Each row has a class, written after it, and each block has its own classes.
-178 77 -312 376 15 -206 -265 -24 100 -62 15 -122 -358 46 -70 -266 -187
 -74 624 -71 228 597 -277 160 146 -127 167 209 -150 -75 3 -33 : T
27 124 -54 14 -79 -58 39 17 -22 66 13 24 -53 14 8 59 6 166 16 -20 -19 83
 130 -53 38 -63 82 81 73 -32 -131 14 : G
-223 -174 194 -145 -38 -226 -30 -107 154 -124 -231 -137 -22 -29 100 -75
 -232 -86 356 -175 99 495 -102 9 21 198 104 -148 -270 -225 60 -10 : U
-177 34 206 -130 -10 -235 -48 48 53 23 -170 -53 0 9 -77 -139 -117 -41
 173 -114 73 146 -47 21 18 260 151 -64 -254 -196 84 3 : U
-120 73 377 -82 -102 0 188 7 -94 -77 -44 -12 143 12 41 30 -178 -164 -264
 -103 20 -114 74 -36 -85 152 -58 -264 84 -143 100 61 : Y
108 -365 -190 197 -102 58 -106 -95 -28 13 -14 74 -11 26 -112 122 30 60
 88 249 -87 25 61 -65 52 -14 -145 99 -4 41 -107 224 : E
7 310 -238 202 239 -59 -145 -141 193 -233 -15 -25 -231 -80 -41 72 41 221
 368 143 -232 323 -182 -36 -45 -149 204 318 74 114 -51 -211 : G
-22 22 -34 -116 -71 -62 73 86 -50 30 6 69 61 -12 62 221 40 203 -107 58
 -71 151 257 -82 5 32 1 50 94 -60 -188 40 : G
213 1 -231 318 23 -24 -77 -188 -84 -171 24 -79 -183 137 -97 -86 -44 -73
 452 -123 -159 322 96 -60 -131 79 -143 2 -168 -103 -121 -9 : B
-38 106 -7 258 -141 134 54 -92 -102 -13 40 -119 -18 139 -229 -185 -362
 -130 -115 -119 19 -64 97 109 36 -18 -28 78 33 -123 -243 61 : Y
26 303 7 -201 161 -231 -39 196 39 42 59 87 55 4 170 160 295 177 -97 116
 -69 150 152 -152 -14 -192 -6 49 261 -4 -74 -17 : B
75 329 18 -44 89 -145 114 53 -19 -21 35 -56 -12 55 42 145 29 213 34 -15
 -42 37 183 -87 0 -91 223 10 196 -111 -150 -5 : E
122 156 -44 -39 -8 -43 72 142 -72 46 120 23 7 121 36 179 24 205 -113 57
 -40 -61 317 -110 -28 -109 -15 31 271 -38 -295 47 : U
-233 -214 202 72 -97 41 -153 -119 252 156 220 36 -41 -96 -174 -427 -231
 -424 -401 -185 335 -64 -176 60 190 70 -26 -75 -294 208 267 -42 : Z
-289 -220 121 -75 10 -216 -107 37 44 41 -195 -66 -72 -72 -65 -178 -180
 -156 204 -61 219 266 -239 153 109 160 249 11 -339 -104 142 -15 : U
-17 255 200 -10 -119 69 117 6 -8 40 -44 26 39 38 -53 -123 -157 -74 -240
 -241 34 -183 97 -27 -13 24 69 -49 -63 -106 -127 -35 : Q
-81 -18 13 -191 52 -141 17 149 47 25 -25 2 -18 -45 122 -41 52 173 55 -64
 -38 204 117 8 11 74 2 56 50 30 -88 -20 : B
219 -224 -97 307 63 78 -69 -141 124 -104 -25 37 -128 -32 -152 176 78 -1
 401 258 -298 146 -58 -111 -335 72 -102 45 -8 14 19 21 : T
-285 1 111 -139 -57 -93 -14 -106 69 -43 -97 -112 -53 -19 -119 -188 -290
 -42 -73 -151 174 71 -103 208 162 148 271 15 -324 -36 47 -115 : Q
-201 -268 -34 -134 -99 18 -117 33 24 -44 209 46 -97 -176 -36 -48 -64 153
 -355 -98 4 -143 -104 76 31 80 -167 169 42 191 32 -37 : E
-51 18 173 188 405 -278 -89 31 128 -275 -110 -345 -141 -2 -109 -174 -77
 176 899 18 -286 423 -237 205 -171 471 357 257 -35 -111 96 -71 : Q
-155 143 321 69 233 -327 37 325 -185 142 -229 -95 113 -11 0 -122 77 -185
 311 87 -64 -19 -44 106 114 224 130 25 152 -146 194 140 : Y
66 118 -178 290 171 121 -67 -47 228 -104 148 -17 -155 -39 65 -102 -96 8
 330 59 71 367 -269 48 -124 -173 122 132 58 33 -10 -131 : U
154 -21 -248 144 57 -37 -58 4 -24 -152 58 142 -58 98 9 122 264 83 199
 256 -220 167 3 2 -157 -58 -218 131 -3 102 -54 41 : Y
-198 -50 223 -194 -55 -74 27 43 226 208 277 27 20 -244 68 -134 -83 -101
 -470 -433 285 -109 -161 -206 122 -8 47 -65 -1 91 405 -248 : G
173 112 241 162 -142 100 206 24 -64 -51 91 6 19 83 -3 292 91 -100 -108
 193 -90 -267 -83 -146 -236 -350 -96 -54 304 42 171 1 : U
-152 -117 -10 -197 -210 521 289 -63 65 198 341 158 205 -109 5 38 -258
 -154 -864 -115 295 -260 121 43 -23 102 -114 -207 -80 121 94 -118 : E
-48 319 46 35 304 -47 -65 -172 384 60 -87 -16 -268 55 -201 -328 11 246
 356 -8 -258 76 -130 36 -61 266 473 378 -42 217 -159 -51 : Z
-174 229 351 -302 138 -9 49 244 20 259 263 116 249 -143 -7 -66 18 -221
 -761 -72 361 -351 98 -42 92 137 230 -256 -134 -61 349 -186 : B
56 105 -14 22 329 -66 144 -129 102 -31 -127 16 75 99 47 146 53 159 294
 478 -210 216 71 115 160 174 362 88 -31 202 55 -46 : T
-240 -140 208 -334 1 -60 83 32 166 217 167 112 -41 -130 -26 -147 -134
 -121 -420 -174 314 -381 -160 65 131 103 162 -129 -269 47 203 -124 : Z
-18 -211 201 -72 -168 60 129 156 -425 -118 141 -30 -105 190 -62 11 -70
 131 -160 -15 -100 -662 137 186 -54 321 -152 -7 51 85 1 84 : T
-37 18 40 202 -289 39 59 100 -184 -52 18 -38 -44 21 -16 -7 -116 -77 -18
 -74 97 -117 -89 43 -33 -239 -125 -28 -31 -185 116 10 : Y
7 85 -54 -164 36 -153 -4 147 33 53 84 36 61 -20 117 270 126 157 -108 99
 12 -14 200 -66 137 -98 -25 -22 158 45 -109 10 : G
-120 148 128 296 -256 22 -41 141 -292 17 9 -180 25 73 -66 -119 -212 -407
 -193 -173 355 -328 -198 182 166 -307 -5 -166 -65 -133 328 -25 : T
16 225 -78 -139 -153 103 113 89 -48 51 250 41 -53 47 -85 4 -11 346 -296
 -106 -79 -128 209 -136 -201 -40 -146 137 292 -46 -169 -43 : E
-17 -329 239 -114 -24 -90 8 142 -185 90 12 70 61 -65 83 54 204 -286 -123
 45 90 -632 -58 97 305 134 -170 -246 -342 200 445 10 : Q
62 -181 250 18 34 -1 208 -165 -48 -162 -9 -183 -54 124 39 36 -87 88 248
 -65 -160 -28 66 -17 -104 204 143 -8 145 -73 -49 96 : Y
-133 -263 19 107 23 42 135 -51 180 -272 -22 -165 -245 -69 -113 -87 -428
 158 495 70 -35 739 -147 216 -199 64 338 232 -267 -15 -227 -173 : E
71 202 -35 -88 183 -151 57 105 66 47 74 0 20 39 145 112 98 133 27 -55
 -19 132 144 -141 -57 -102 103 -16 198 -63 -104 -32 : E
-161 -89 1 -6 -150 13 -82 -121 14 -62 10 -53 -97 -96 -73 -147 -296 -116
 -56 -222 184 287 -151 62 15 -2 39 -66 -333 -114 26 -97 : E
-93 59 176 144 -94 13 -19 76 -106 108 -47 11 39 -41 -218 -68 -401 -207
 -189 57 205 -315 -7 238 180 137 162 -59 -146 -147 -96 7 : Q
50 -402 377 104 -233 680 312 -75 45 138 135 35 223 -28 -30 146 -255 -417
 -514 10 255 -506 31 -114 -209 34 9 -395 -78 -85 164 115 : B
113 -85 173 -114 157 268 214 -207 127 -55 -31 6 173 -114 72 180 -90 -114
 -293 3 -68 -490 153 -34 36 88 95 -297 -46 16 -90 -17 : G
-71 -81 414 -296 48 -185 75 306 -142 102 60 -232 40 35 4 -167 -85 0 -161
 -255 32 -302 91 22 29 56 10 -57 118 57 107 -135 : Y
69 45 -43 -22 -48 -56 45 90 -95 84 76 61 42 71 151 144 40 -20 -139 -24
 103 25 169 -58 133 -174 -39 -117 34 -15 -118 67 : Y
-122 -137 194 -95 -55 -59 72 -95 37 -186 -7 -90 -123 -24 -48 -23 -197
 203 164 -121 -142 391 10 -83 -277 244 88 131 101 -136 -129 -35 : G
-97 67 -282 78 165 54 -38 -211 525 -71 -3 -40 -112 -57 46 114 196 308
 266 268 -185 557 -170 -107 -99 -352 224 355 146 175 18 -45 : B
11 91 -120 -85 2 -67 -21 138 -13 91 81 69 49 40 65 113 174 100 -177 100
 83 -67 147 -5 138 -154 10 22 94 50 -87 55 : T
-52 198 284 -270 122 -185 41 115 -164 11 179 3 83 235 51 -164 202 -52
 -157 -225 -38 -252 193 -85 -53 423 -129 -64 118 -21 102 43 : G
129 134 -49 -54 176 -173 -44 35 -37 114 86 30 4 20 120 90 130 13 -123 41
 58 -58 113 -58 215 -219 114 -68 61 113 -52 -16 : Z
-5 228 -82 -129 21 -143 -37 160 -104 158 84 72 15 -17 44 -24 59 95 -279
 -85 71 -38 223 -6 202 -107 27 38 34 74 -145 -71 : G
-24 23 79 316 -5 274 -33 -228 450 -15 4 -72 -21 -19 -31 77 -246 -66 181
 179 -4 573 -206 -178 -320 -324 222 129 112 -212 -76 -16 : B
-22 150 -140 176 -55 -65 -125 -26 0 -108 -32 -99 -43 21 -23 -107 -17
 -229 199 -122 152 350 -110 -20 -35 -210 -104 -95 -70 -144 103 -45 : Y
-201 -316 216 -234 64 -235 23 106 80 -66 -47 -34 -13 -84 95 -264 -51 114
 273 -225 -7 421 -33 -86 -68 437 -31 65 19 -96 67 31 : Z
34 391 -64 -75 99 25 -42 38 209 161 254 126 144 -64 34 68 146 -142 -445
 -42 135 -229 182 -149 149 -85 -132 -169 117 72 68 -73 : B
-317 -191 -157 19 -153 12 -208 32 340 -116 117 -39 -250 -105 21 -324
 -130 169 281 -154 95 664 -427 52 -64 6 -142 424 69 279 141 -152 : E
-39 -28 -51 -85 11 -51 111 127 -110 65 -7 91 13 -18 1 156 -61 196 -158
 140 24 -26 183 105 99 43 176 48 30 27 -228 67 : Q
-43 432 69 101 -41 -49 -79 153 -28 130 335 13 11 38 -165 -322 -80 -173
 -469 -235 266 -284 -74 -10 -49 -164 -71 6 147 -91 196 -153 : B
-33 305 -178 55 -45 27 -40 -98 29 88 50 72 5 -36 -216 -149 -176 210 -356
 -20 -76 23 214 33 125 18 95 193 1 28 -262 -45 : Z
-207 -140 36 28 -141 -80 -75 -85 -91 -13 -171 -159 -113 71 -155 -258
 -373 -130 194 -135 238 60 -59 286 249 180 242 -48 -496 -145 -38 28 : E
-26 7 86 -183 89 -151 115 138 -71 42 -49 43 8 40 103 142 16 195 -57 94
 -18 18 185 35 88 50 224 3 53 34 -178 67 : B
62 159 -45 -73 62 -236 -16 224 -163 74 55 87 -19 53 77 9 97 80 -6 32 50
 -18 128 31 125 -12 -15 -11 55 56 -57 -11 : Z
-35 395 -90 352 -152 11 -26 -22 -62 41 29 -119 -183 88 -285 -199 -316 15
 -31 -178 5 -187 146 125 104 -118 141 189 55 -134 -333 37 : Z

A new block, with new classes.
160 -237 -178 -590 35 -177 8 231 -51 266 -45 -118 -275 -184 234 -276 137
 3 367 121 -129 -174 -171 63 182 180 -279 71 318 509 14 23 : K
305 -156 -445 -213 371 -257 109 316 -21 432 10 -202 6 113 -116 -171 311
 -421 490 -263 -443 -226 178 -210 343 155 144 53 235 371 289 112 : A
310 -79 233 -165 193 176 -83 -50 157 38 -273 -11 -213 115 138 -30 44
 -250 159 -96 -56 13 137 -270 73 70 242 71 168 324 28 282 : F
110 -308 7 -532 45 19 -242 104 -64 -152 -33 -311 -418 -107 317 -117 81
 173 -393 156 402 -197 -150 -43 278 19 -343 164 420 311 -350 -87 : J
398 157 132 -201 324 424 98 -12 538 199 -91 -70 -278 -366 -176 57 -99
 -416 371 -202 208 -50 -63 -235 -205 90 109 39 154 18 98 213 : N
316 -175 220 -389 449 141 -174 262 247 280 68 -241 -245 75 -109 -117 287
 -360 8 -46 -72 -323 -111 -500 247 53 25 212 437 166 84 -51 : R
273 151 14 297 178 -228 -82 -21 491 -54 -282 -86 -215 187 -81 -140 122
 -281 53 31 148 -360 156 -501 268 166 186 152 342 19 121 -97 : D
119 -246 -34 -480 55 -158 -103 268 -212 346 -205 -203 -214 70 301 -133
 121 -31 174 95 -107 -159 -114 -264 320 -16 -41 -47 399 524 -80 20 : N
119 -184 -770 -227 -358 -423 278 74 -554 140 -347 -139 -269 -304 305 -98
 -44 414 212 276 48 -40 -111 312 313 163 -444 -139 353 410 -76 -66 : W
251 -69 544 -236 615 679 55 67 49 -229 -91 -590 -411 -247 -154 199 133
 -390 -102 -617 144 313 -28 -466 83 -104 -53 259 -19 -525 -26 241 : D
193 -169 -596 -50 -221 -590 87 23 -150 -97 -181 4 -322 -205 328 -179 95
 558 135 714 232 -100 -36 118 326 173 -331 56 325 252 -330 -127 : R
-101 -136 -325 -226 -73 -172 -69 11 140 38 -126 -106 -211 66 192 -122
 184 170 -181 318 110 -220 -117 -48 206 44 -412 39 401 400 -187 -44 : R
161 -237 -65 -430 -18 42 -147 195 -129 119 -327 -222 -491 -144 179 -111
 -5 219 -23 -54 450 -204 -203 -188 273 43 -109 247 375 -5 -26 73 : F
519 -91 -257 -322 375 121 145 285 -77 9 -198 -450 -471 -512 184 -77 75
 125 273 86 270 -40 -213 -75 256 186 -378 129 190 54 -191 52 : X
523 -151 524 -474 96 274 -54 -116 207 51 -6 -162 -422 -144 -46 -48 156
 -416 477 -398 70 52 70 -297 27 12 196 376 94 -257 252 94 : F
408 -30 -126 -112 249 -24 53 158 98 148 -125 -359 -87 -94 -181 0 280
 -155 206 -311 -97 -230 5 -197 393 -14 0 54 41 14 185 72 : D
-115 -253 -492 -797 -386 -237 -220 255 -119 152 -134 -324 -384 -52 107
 -221 184 371 -304 -38 463 -314 -83 215 362 -167 -487 277 384 465 -168
 -47 : D
121 -308 -261 -513 168 -144 150 398 -289 332 -84 -296 -175 -198 94 -73
 210 97 423 -133 -313 20 -211 106 362 -36 -179 -73 217 381 -1 105 : K
61 -256 301 -564 299 177 -202 77 270 124 -2 -284 29 261 109 -196 501
 -500 242 -380 -313 -136 159 -380 105 35 121 61 164 393 87 117 : C
424 -20 388 -188 99 156 52 15 4 119 -27 -116 -119 -66 9 -65 75 -410 370
 -158 -190 32 122 -192 -5 -30 169 -147 58 42 52 34 : F
150 -440 -20 -751 -81 -106 -140 208 -379 73 -46 -251 -221 -104 300 -94
 245 270 -109 365 346 -250 -122 -98 316 -7 -200 -17 340 381 -209 -148 : P
124 -108 -102 -550 673 461 251 249 220 178 -38 -506 -377 -204 -337 -97
 396 -561 272 -681 -271 49 -36 -116 119 165 -256 498 323 -92 337 346 : L
649 -17 810 -279 711 740 102 109 129 -209 54 -491 -342 -472 -101 152 4
 -426 316 -706 94 165 -301 -296 35 61 -32 81 -273 -508 255 247 : K
127 -348 -178 -782 39 133 10 252 -298 155 -278 -334 -436 -241 135 -106
 168 207 36 -159 152 -80 -135 -56 296 41 -274 244 276 261 -82 146 : S
405 -81 -281 91 396 -540 297 278 -248 -32 -119 -426 42 -175 503 -6 355
 147 490 430 -284 -133 -174 -34 546 149 -266 -493 -17 491 -246 -54 : C
25 -126 -236 102 283 -372 144 306 -176 -35 -96 -344 -201 -92 375 -22 133
 355 -19 442 50 -117 -426 41 410 100 -544 -52 224 127 -170 -129 : P
201 -250 -239 -645 -20 -185 -1 357 -203 266 -96 -146 -207 -187 278 -101
 84 295 266 -36 43 -37 -117 178 159 32 -193 -21 124 653 -212 109 : L
85 -212 -214 -453 -111 -288 102 47 -225 -107 46 -188 -185 -248 296 -141
 193 170 273 168 -124 109 -52 265 209 57 -318 -48 85 472 -228 -17 : W
-116 29 -11 36 -333 -303 203 -321 -370 -420 -27 284 137 296 220 166 -52
 250 -13 188 -268 366 384 20 -25 -85 219 -361 17 328 -449 -116 : L
188 -53 -203 61 -47 -280 152 -23 -218 -167 -182 -2 -309 -248 389 -95
 -176 359 144 579 114 -51 -272 137 185 205 -375 -107 314 117 -258 -118 : W
318 -13 315 -78 467 316 -6 -38 473 145 -256 -251 -272 32 -86 12 276 -431
 321 -246 -109 -91 -79 -527 158 64 119 292 79 -227 380 263 : X
223 -224 -185 -286 95 -75 81 42 -153 28 -188 -184 -310 -170 370 -174 120
 108 82 379 -64 -175 -185 47 273 252 -386 95 299 304 -64 -51 : N
128 -53 -441 -291 -24 -297 137 219 -160 139 -280 -122 -437 -216 251 -241
 -157 183 93 310 125 -250 -157 133 279 189 -440 23 469 457 -217 21 : A
178 -226 -564 -500 -203 -428 62 247 -462 186 -247 -338 -305 -287 251
 -185 33 266 267 71 144 -141 -32 86 492 3 -262 -21 278 424 -164 -38 : N
0 -246 -131 -373 -59 -9 8 86 -146 1 -72 -172 -182 -4 443 -136 211 184
 -240 272 -60 77 -94 175 -13 85 -506 -76 223 517 -236 5 : C
168 -161 -290 -24 -13 -338 117 145 -433 -13 -319 -434 -204 -247 482 20
 90 261 -73 354 4 54 -140 -75 438 -14 -437 -439 74 577 -341 -40 : L
80 -419 -426 -583 -51 -316 -25 491 -419 456 -171 -134 -315 -60 259 -190
 58 253 -16 215 55 -264 -236 50 353 99 -275 -10 627 709 -93 -75 : S
225 -397 -140 -320 74 -253 58 194 -338 125 -202 -301 -19 -51 447 -36 324
 163 173 391 -193 -91 -118 -140 417 9 -181 -467 213 633 -217 -66 : J
199 124 -72 307 199 -6 376 -14 -147 -85 -14 75 196 -110 7 140 17 71 547
 -19 -597 354 -54 323 34 -10 47 -262 -272 -7 3 256 : J
100 -167 -434 -244 -219 -255 17 -35 -324 -63 -239 -252 -213 -250 129
 -227 18 191 153 120 158 -134 51 136 372 81 -205 189 325 11 -68 -124 : F
110 -71 5 255 -55 -195 55 -15 -256 97 -123 226 254 213 206 197 -3 184
 136 353 -462 310 152 -19 53 -154 313 -432 67 472 -337 74 : K
419 -151 -191 -235 139 -8 82 198 -133 90 -229 -200 -336 -255 200 -152
 -66 43 219 56 169 -213 -147 17 231 224 -293 -3 126 207 40 38 : J
254 -103 -217 -340 -69 -328 -45 155 -99 135 -269 -276 -473 -252 128 -233
 6 -17 90 29 182 -325 -15 -261 441 145 -127 164 327 353 -67 -140 : S
101 -132 -349 -307 -41 -158 83 366 -390 127 -185 -199 -270 -158 105 0
 -105 451 2 46 119 44 -259 137 323 -94 -283 42 218 284 -172 -37 : A
68 -25 94 -329 -19 -130 85 38 118 277 0 -73 3 -30 -318 -77 90 -468 433
 -379 -307 -107 77 -218 182 -57 266 -90 238 336 327 -35 : P
354 -317 -330 -659 97 -265 70 128 -75 -48 24 -436 -107 -267 316 -174 439
 -32 380 -60 -38 -135 123 78 357 164 -195 -105 131 708 -200 -76 : F
226 132 -145 247 235 -202 205 -149 153 -6 -94 -9 -56 19 21 15 -73 -352
 328 36 -222 1 163 -152 116 152 148 -11 273 110 70 49 : A
177 -126 103 -205 422 43 31 -29 59 -142 99 -275 8 111 178 -12 310 -415
 178 46 -196 19 226 -312 126 32 8 -187 215 281 -254 31 : L
60 -166 478 -451 570 303 36 254 185 257 47 -210 -71 138 -48 20 343 -390
 428 -505 -510 175 -82 -350 27 -41 164 175 -2 75 139 319 : F
99 -300 -111 -264 176 -99 -91 217 -18 308 -439 -197 -102 281 314 -90 318
 13 166 50 -202 -167 -34 -379 353 46 43 -49 267 527 54 183 : A
488 99 42 -152 347 46 166 47 251 216 -239 -301 -190 -275 -30 -73 45 -458
 643 -342 -280 -103 60 -227 219 58 166 -124 -23 245 165 245 : P
-5 -163 -453 -639 -187 -287 -79 163 19 68 -121 -161 -446 -170 35 -180
 113 263 54 3 379 -314 -115 75 375 39 -308 328 408 375 -110 16 : D
106 -33 107 -26 122 -296 9 259 299 239 -216 -105 -298 194 13 -130 180
 -243 67 -76 -94 -362 -62 -286 312 84 -25 -46 316 404 92 -31 : D
263 -54 8 -393 275 383 158 -68 246 253 -139 71 -349 -132 -330 -60 48
 -414 530 -360 -164 79 171 -198 -110 118 236 488 251 -248 291 407 : S
536 -250 869 -329 444 633 -45 102 -89 243 -470 -273 -305 -155 0 106 62
 -272 411 -377 -256 210 -156 -678 168 -124 435 -39 -61 -209 228 418 : P
-183 -103 -609 6 -193 -555 73 332 -251 161 -373 -302 -31 73 213 -73 198
 400 7 -24 13 -219 -162 105 536 -69 -310 -211 93 490 -16 -18 : S
519 69 494 408 676 -45 404 32 64 -96 143 -96 114 -211 91 248 187 -283
 454 384 -472 69 -196 -243 156 172 96 -433 -261 -3 5 -26 : F
447 -116 -37 -156 584 121 234 350 -5 118 -195 -511 -361 -296 -163 45 221
 -117 266 -305 -70 -125 -239 -71 509 52 -207 174 98 -133 152 238 : X
-10 -122 -222 -368 -139 -344 -74 62 100 158 -222 -161 -131 51 261 -212
 241 104 325 37 -65 -223 -50 -64 300 12 -138 60 209 390 -32 68 : A
306 -280 121 -335 381 48 -168 274 -107 60 -89 -590 -135 56 112 -94 288
 -302 148 -365 -118 -61 33 -244 509 -90 -57 141 239 258 -52 25 : N
157 -177 -316 -508 -150 -4 88 -78 -5 74 -188 70 -395 -157 144 -222 86
 163 181 127 41 -48 32 180 1 214 -210 312 343 159 27 185 : R
292 -193 177 -47 117 -72 35 5 -145 -77 -133 -197 -95 -83 319 -17 231 -21
 69 300 37 -139 -101 -172 219 149 -72 -178 150 81 22 -95 : D
114 -7 -342 -129 -2 -453 90 303 -187 325 -302 -210 -227 -264 145 -145
 -54 216 516 37 -69 -195 -298 49 476 50 -184 59 175 234 42 84 : X
271 177 -367 160 -218 -82 281 -345 -52 -73 -229 55 273 -265 -76 29 42
 -29 582 -83 -355 139 324 236 37 58 263 -214 -195 107 56 153 : A
79 -106 -12 -329 8 39 -65 -42 18 9 -181 53 -135 -15 266 -109 -30 95 230
 148 0 3 3 -55 -5 80 12 66 136 271 -108 127 : D
302 -94 332 -135 199 207 115 -148 -83 -179 60 -269 230 -123 47 153 441
 -295 336 -106 -348 181 141 -200 147 -96 241 -390 -226 99 -41 98 : N
232 207 -207 -76 -53 328 213 -147 376 249 -225 -96 -148 -240 -532 -24 7
 -460 468 -692 -148 11 222 12 -64 -93 216 87 -75 -242 456 253 : R
356 -162 -230 -560 -109 -18 -110 17 163 -23 -226 -283 -434 -264 54 -251
 58 93 103 -75 318 -303 -15 57 330 72 -328 271 279 336 -113 -15 : F
170 -257 -158 -751 -20 106 -34 299 -258 153 -142 -262 -380 -268 97 -103
 98 204 -67 -142 207 -113 -158 -44 225 20 -206 49 157 427 -101 54 : F
-65 -412 -447 -398 90 -303 65 400 -435 303 -223 -146 -239 73 278 -91 159
 298 -21 74 -188 -54 -178 -39 382 120 -243 32 486 590 -101 76 : S
554 4 -146 -246 476 -38 107 326 185 122 -196 -280 -432 -237 -90 -78 17
 -70 373 -187 209 -336 -154 -136 400 200 -95 306 223 84 81 129 : C
281 -214 -5 -122 -1 -292 301 237 -601 43 -156 -40 7 -246 530 152 45 438
 450 305 -370 330 -198 166 202 -38 -12 -706 -181 594 -344 135 : D
141 -201 38 -453 71 -97 -90 224 -95 175 -84 -265 -147 200 -150 -8 244
 -140 115 -291 90 -187 75 -244 395 -167 84 179 316 141 98 -13 : L
378 -79 -108 -432 227 -85 -26 200 185 -28 -120 -371 -404 -364 256 -156
 186 135 230 44 204 -185 -203 -113 291 156 -391 143 -5 346 -174 77 : D
271 -346 -446 -899 -261 -249 -31 217 -445 173 -334 -451 -542 -293 194
 -217 170 257 271 -95 241 -65 69 82 538 -132 -318 216 285 438 -186 158 : L
197 -265 -297 -835 45 3 -33 87 51 32 52 -176 -431 -225 128 -171 230 40
 264 -8 186 -34 93 42 102 76 -216 311 347 380 -288 105 : L
